Each row has a class, written after it.
[-115   60  -21   -7 -446 -111  222   79   17 -180   64  121   90 -111
    8 -165  242   65   37  -95  -20 -227   41  191 -260 -232  175   27
 -101  -52  240 -229  -42  258  151  -46]
Vit
[  64  243  -90  -52  -25  -92   36  187   95 -109  -94  193  109 -211
   22 -242  154 -164  -87 -269 -117 -271  -95  -87 -351   65  294  105
  -77 -202  275 -300   53  354 -156 -134]
Potal
[ -63  140   90  -60 -412 -139  208   61 -164 -243   53  306   22  -97
  -60    3  330   98 -154  -92 -174 -449   27   91 -325 -208  238  154
 -207   40  162  -51   77  189  346  -72]
Gev
[  32  216  -92  -59  107  -89  -27   11  111  -40  -15  213   52 -176
  132    8   94 -155  -31 -150 -267 -186  -54  -35 -249  -18  157   98
  226  -29  122  -37  131  194  -29  152]
neni
[  42  173 -117  -21 -226 -103  124   12  297   18    1  -80   75 -178
  183 -236  -33  -34  109 -282  -94 -133 -149  156 -328 -245  221  -29
   39 -192  205 -357  127  364 -127  -77]
Vit
[ -12  -17   -6   -3 -353   26  179   94   66 -166  134   12  -66 -127
   -2  -89  216  -42  -55 -258  -63 -626   45  124 -318 -272  281  202
 -228 -126  202 -236   85   92  217 -125]
Gev
[ 146  257   -8   73 -128   -2  -92  -33  317   24  164  108   -1  -65
   80 -183  154 -178 -130 -204 -130 -289  -91   22 -382 -116  222    0
  190 -222  188 -167  200  317  -78   94]
Vit
[  70  254 -152  -12 -335 -120  121  -82  181  -32 -179  -91  270 -178
   59 -180 -115  -19  359 -294   72  -44  -30  207 -228 -182  -44 -120
 -144 -121   26 -350  -30  398   32 -140]
Vit
[-141  236   25   61 -392  -85   92    7   23 -135    9  435    8  -76
  -41  -88  422   -7  -42  -70   22 -477   46  287 -321 -177  210   93
 -286   34  161 -122  -77  106  313    7]
Gev
[ 111  190  -82 -116 -417 -101   81  -48   41  -57  -46  -34  179   34
   72 -297 -118   98 -111  -40 -130 -157 -127  137 -149   81  143  -27
   94 -232  124 -350  172  281 -143  -64]
zuveg
[   0  206 -195  -30   29 -143  433   -4  -23 -228  120  401  301 -141
 -123 -240    1   33 -115  248   67   87  133 -171  -91  552  121  -27
  163 -467  118 -527  -50  160 -422 -207]
Sute
[-356  112   -6   91 -392 -226  104  -85 -391 -324 -106  439 -134  -48
 -166  114  303   86   41  -83 -121 -267  183  200    6  -56  187  267
 -226  153  164   28 -226  109  144    6]
Vit
[  37  196  -97  150  360  221 -240 -256  209  275 -209  172  198 -202
  223  -12  100 -231   89 -183 -143  -76  -27   98 -454 -460   60   83
  175 -166   82 -129  261  -60 -112  136]
Sute
[  21  132 -168 -100   43  -33   85  102   78   42   38  153   89 -285
   91  -98   57  -71   94   15 -188   -6  -96   -5 -293 -140  276   93
  175 -242   87 -264  177  152 -114 -169]
Sute
[ 169  165 -169  -40 -259 -166  -76   -5  309  100   -5  445  103  -61
  107 -219   50 -141   70   16 -164 -224 -167   69 -198 -210  199  -71
  126  -88  220 -320   33  253    3 -100]
bor
[-168  138  -99 -107 -448 -169  259   42 -102 -140   32  365 -101 -126
  -36  -51  411   10  -16 -183  -30 -579   80  146 -277 -335  308  127
 -280   15  168 -170    7  213  234 -336]
Vit
[ 255  217  -96  -95  -54   33   83   65  249  170 -102  -43  164  -63
  123 -160  -63   39    0 -219 -168 -353 -120    6 -376  -76  261  -41
 -128 -186  104 -268  238  245   55 -142]
Gev
[ 279  -46 -235  108  -80   19   74   56  -39    3  161  -30   70  -81
  333 -342 -216  178  138 -144 -164   -7 -254  -75    7  120 -136  143
  104 -328   42 -345  195  221  -58  119]
Sute
[-101  162   39   -6 -249 -148  246   48  -52 -197   75  209  -43 -136
   90  -95  450   41   27 -286  -76 -396  -12  223 -345 -236  259   29
 -302   82  262 -179  -18  344  254  -23]
Vit
[  71  421 -283 -102   53 -201  120   46   70   44   86  140  262 -234
  209  -39  141    2    4 -198  -36   94 -139   -6 -241 -111  390  -61
  -48 -254  101 -208   33  543  -33 -113]
bor
[-110  219  -21  -38 -352 -193  236   89  -21 -139    7  318   41 -111
  -50   49  351   71  -83 -154    6 -414   71  133 -395 -275  316   82
 -324  -23  119 -132  -41  225  221 -138]
Gev
[ -92  203    0   -7 -441 -221  226  -52  -68 -173    6  374   20  -28
  -99   14  307   79   -9 -130   72 -333   92  146 -257 -128  167   63
 -286  148  161  -31 -142  279  176  -95]
Potal
[ -71  174   -4  -73 -247  -46  223   -9  -12 -106   -2  339  -57  -39
   43  -85  365 -107 -185 -201   15 -505   70  112 -355 -150  298  124
 -323  -34  196  -74  -12  227  111 -108]
Marez
[-231  126   45 -259  189  355  -45 -174  195  -73 -133  172  255 -324
   53   50  273 -141  162   21 -218   10   82  162 -347  -14   12   90
  422  386  283  471   74 -115  299  274]
Potal
[-154  269  -26  -92 -215   -1   -2  135 -147  -13  153  497 -100   -3
 -167  -41  623  -10 -277 -130   68 -302   -6   67 -378 -234  350   75
 -269   26  138  214  -36  285  316 -151]
Marez
[  47  207 -108 -230  151  -81   25   28  253    1   19   67  189 -311
  127 -155   13 -118   -7 -124 -194 -156 -154  -69 -276 -113  257    3
  109 -137  190 -188  178  159   -5 -204]
Sute
[ 148  219 -133 -125  141  -85    7  -10  204   -6  -10  195  122 -137
  197  -79   60  -34 -107 -163 -176 -186 -156 -110 -290  -13  149   -9
  124  -88  169 -180  154  173  -97  -11]
Gev
[-164  177  -90 -138 -663  -37  -18 -229   37 -161 -116  553   80   28
 -134   54  285  153  111  -85    8 -704  255  159 -195 -278  257  320
 -412  264  153  135 -272  -47  338   30]
neni
[  37  155 -124 -150 -707 -312  497  -22  -63  -43  -35  127  218  -69
    8 -137  107  258   24   31   76 -181  116   60 -250 -243   89 -110
 -353  -36  -52 -408   57  320  288 -302]
Gev
[  58  261  -89 -143   16   65 -108  155  395  109   -1   17   59 -278
  171 -165  -27 -150   54 -216 -201 -185 -168   11 -400  -98  265  -46
  134 -214  140  -55  195  246   68  -13]
Potal
[  52  118 -197 -166  -65 -106   -6  236   98  -51 -128   95  177 -226
  241 -118  -12   -1  109  -85 -188 -136 -151  -20 -200 -127  142   14
  109 -186  149 -198   68  201  -15 -134]
Vit
[   0  281 -149  -34  -32  -32   28  -70  140   29   25  341   42 -165
  282 -131  -18   40   10  -92 -206 -209 -147   46 -224 -123  189   43
  -75 -183  241 -203  116  160  -13 -135]
bor
[  93  203  -35  -57 -196 -177  164  -86  235  -92  210   90  -74 -111
  211 -220   50 -113 -233  -78  -48 -228  -72  -63 -221  204  141  -38
   20  -87  204  -77   88  303   58  -33]
Marez
[  55   36  -94  -78 -369 -128  172  109  -17 -121    8  253  -14   13
  135    7  222  202   -7 -187  -17 -546   51    8 -110 -218  131   83
 -309  104  137  -55  -75  118  210 -139]
neni
[  67  179 -136   19   91   17  -40   70  155   15   -6   97   95 -230
  179 -133  127  -88  -27 -254 -167 -320  -60  -48 -328  -86  288  110
   17 -222  223 -181  108  184   -9  -10]
zuveg
[ -85   87  -55  -82 -321 -193   86   55  -83 -137 -116  297   81  -70
   85  -34  270  134  -74 -191  -90 -485   48   64 -170 -321  117  139
 -266   36  111 -129   23   46  211  -98]
Sute
[-117   50 -224    0 -405 -160  268  -23 -206 -131 -143  450   97  -41
  104  139  209  198  176  -61  -36 -265  132  218 -208 -307  182  163
 -233   -1  103 -222 -183  141   61   11]
Gev
[  -4   71   28   37 -323  -24  204  -36  122  -67  -74  281  -47  -17
  186  -73  336  151  -31 -232    2 -708   66  195 -271 -193  259   35
 -377   98  241  -58  -54   44  257  -97]
zuveg
[  26   47  -10  -17 -325  -17  221   83  -81 -120   -7  187   22  -59
  102  -45  287   66  -36  -97  -23 -394   45  153 -300 -261  200   78
 -248  -49  170 -146   19  150  185 -146]
Marez
[ -42   17   -2 -196 -368  -66  323 -106  206  -87    3  160  182 -151
  110 -129  238   48   13  -29  -40 -271   97   69 -311 -313  203   53
 -163  152  189 -195   -2   86  228   60]
Gev
[   6   42 -101 -324 -743 -223  257   43  -63 -265  -42  219  152   31
   87 -245  254   53 -108 -259  -81 -747   58  182 -153 -278  145   47
 -356   -9  161 -321   -5  285  416  -38]
Marez
[  76  255 -156   22 -174  -75   -7 -124  138  -19  -19  211  146  -62
   76 -236  173  -70  -67 -273  -34 -402  -80   94 -321  -79  206  127
 -151 -118  244 -291   84  246   23  -56]
bor
[ 174  361 -251 -150  296  140  137  186   10  283  194   77  398 -290
   26 -166  137   47  -84   65   -6  308 -102 -327 -475 -243  345  -75
  -62 -482    7 -313  257  380  -19 -316]
Gev
[ -75   -3  -65 -106 -540 -126  192  137   68 -187  -82  241  105 -172
   21  -49  428   20   -1  -68  -57 -687  103  190 -397 -407  442  184
 -124  -71  169 -198   13   45  283 -154]
Vit
[-191   33 -118  -50 -256    6  149  115    3 -143  -42  186  101 -141
  -62   67  119  -62  208 -115   23 -255  137  244 -267 -327  115  231
 -142  -84  100 -116 -156   49   85   37]
Marez
[ 163  187  -89  122   -1  -91  -23   75  100   99   37    4  150  -86
   28  -82  -16   -9  -38  -31 -119  -81  -36  -77 -217  -31  145   42
   70 -133  119 -170  117  206   -7  -25]
neni
[ 196  216   79  223  -62  159 -143  136  391  231 -284  -11  116  -83
   59 -230 -225  -90  218 -183 -109 -134 -159  145 -434  -86   31   33
  -88 -134  181 -144  116  176 -106   -8]
Potal
[  68  133 -282 -151   78    6  -33  -95  133   19   55  322  123 -134
  171  -48   72  -33   99 -118 -105  -40 -152    1 -145 -250  236   58
  150 -150  127 -257  -11  148 -199   45]
Gev
[ 144   57  -50    4 -698 -306  339  -39  358    2   23  158  -30   44
  100 -222 -160   95 -146 -307  -43 -722  200 -222  -82 -244 -101  -86
 -378  -87  115 -382  136  194  225 -329]
bor
[ 181  132 -181  -85 -123 -161   99   80  116  -21   85   53   58 -101
  343 -129   15   39  -51 -118 -186 -266 -118  -85 -162  -64  171    2
   85 -195  166 -261  159  291  -53  -52]
Vit
[ 186  175  -85 -150   79  -50  -11   97  283   23  -29  151  254 -246
  212 -177   57 -108   34 -168 -187 -248 -224  -13 -449 -217  259   16
   56 -195  200 -208  161  248   21  -76]
Sute
[ 115  196 -213 -141  -13 -218   19   19  -39   50  -71  156  157 -114
  218 -153   94  -70 -108 -114  -93   26 -115 -136 -256  -91  105  -32
  -50 -102   99 -213   78  366   -3  -42]
Marez
[  18  119 -123   74   69  -21 -159 -167  178    0  -77  355    0   26
  128  -26  148 -128  -16 -233 -193 -531   14  122 -146 -148  239  200
   18    6  255 -200  -34  -30 -129  284]
neni
[ 219  -70  -66 -150   18   15 -264  212  391   55  -59 -179  238 -274
  -81  -80  -86 -167  173 -320 -396 -339 -170  -42 -353 -555  486  163
  163 -114  317 -176  101  140  167   -4]
Marez
[ -59  268  -18  149 -321  -87  124 -105  -25  -34 -108  361   21  -68
  -28  -93  419    7  -26 -143  137 -378   86  217 -282  -89  159    2
 -254   15   36  -81  -41  167  207 -121]
zuveg
[ -16   38 -164  135 -323 -116   46   -8  -52  -27 -101  388  127   40
  176  -45  107   49  159 -141   38 -307  -29  274 -217 -414  -14  173
 -221  -49  207 -248 -146  155  -42   24]
Sute
[-165  160 -116  -94 -347 -201  272  -53 -109 -160   31  308   66 -132
  -36  -36  324   43  -22  -40   49 -251  128  145 -164 -144  285   54
 -267   42  173 -124 -156  209  240 -166]
Marez
[ -65  179   35   66 -474 -124  267  -23  -29 -123   11  249   24  -63
   37 -112  285   19  -26 -163   32 -420  103  185 -330 -308  116  110
 -314  -17  155 -265    7  239   95  -97]
zuveg
[  53  121 -109   75  230   94  -67  -23   79  109 -179  242  132 -144
  172  -15   27  -34   59  -38 -162 -151  -19  -38 -219   -8  143   98
   64  -96  155  -35   59  -23  -24   77]
Potal
[ -12   53  135 -153 -899 -437  533  153 -110 -407   76  138  -61 -130
  -73  -60   50  220 -147 -132 -240 -455    3   54 -119 -192  297   69
 -194  -73   23 -252  116  379  300 -241]
Gev
[ 118  192  -80  -73  153  -35   -3  144  206    5   42   35  149 -206
   37 -167  144 -107  -25 -136 -100 -139 -185  -20 -287   62  229    3
   63  -94  177 -127  140  199   88 -142]
bor
[ -41    9   39   -2 -445    0   76  -23  135 -145 -133  182  177  -73
   -2 -138  131  127  242 -210  -40 -410   -8  265 -208 -342   95   83
 -227   98  190  -47 -133   97  347   60]
Vit
[  26  187 -231  -80  200  -63  -43  106   76   -7   70  206   31  -49
  230   41  281  -27  -50 -217 -132 -133  -96   25 -166   53  239   93
  106   48  265   -1   -9  251 -110  139]
bor
[ 143  273 -136  -13  313  -47   -5   88   76   59  -52  -61  291 -174
  128 -164   64   54  -27 -312  -67 -151 -167  -40 -353   55  221    4
 -181 -217  183 -203  118  280   27  -95]
Sute
[-185  232  -33   75 -395  -10  116  -21 -101 -111 -134  390  -14  -75
   98  -57  326   35    0 -200   90 -338   56  280 -229 -338  142   76
 -301  -87   95 -128  -77  163   19 -139]
zuveg
[-216  -86 -123  -15 -343  -76   53 -150 -208 -207  -71  498  -70  -67
  221   59  324   99    2 -102 -155 -462   34  277  -59 -355  272  207
 -123   63  208   66 -162  -44  337  168]
Marez
[  -7  337  -84  129 -148  -76   51 -134  287  117   34  146  100 -194
   37 -163   50 -221   61 -193   29  -34  -32  126 -275 -284  277   33
   -7 -193  142 -262    1  376 -182  -34]
zuveg
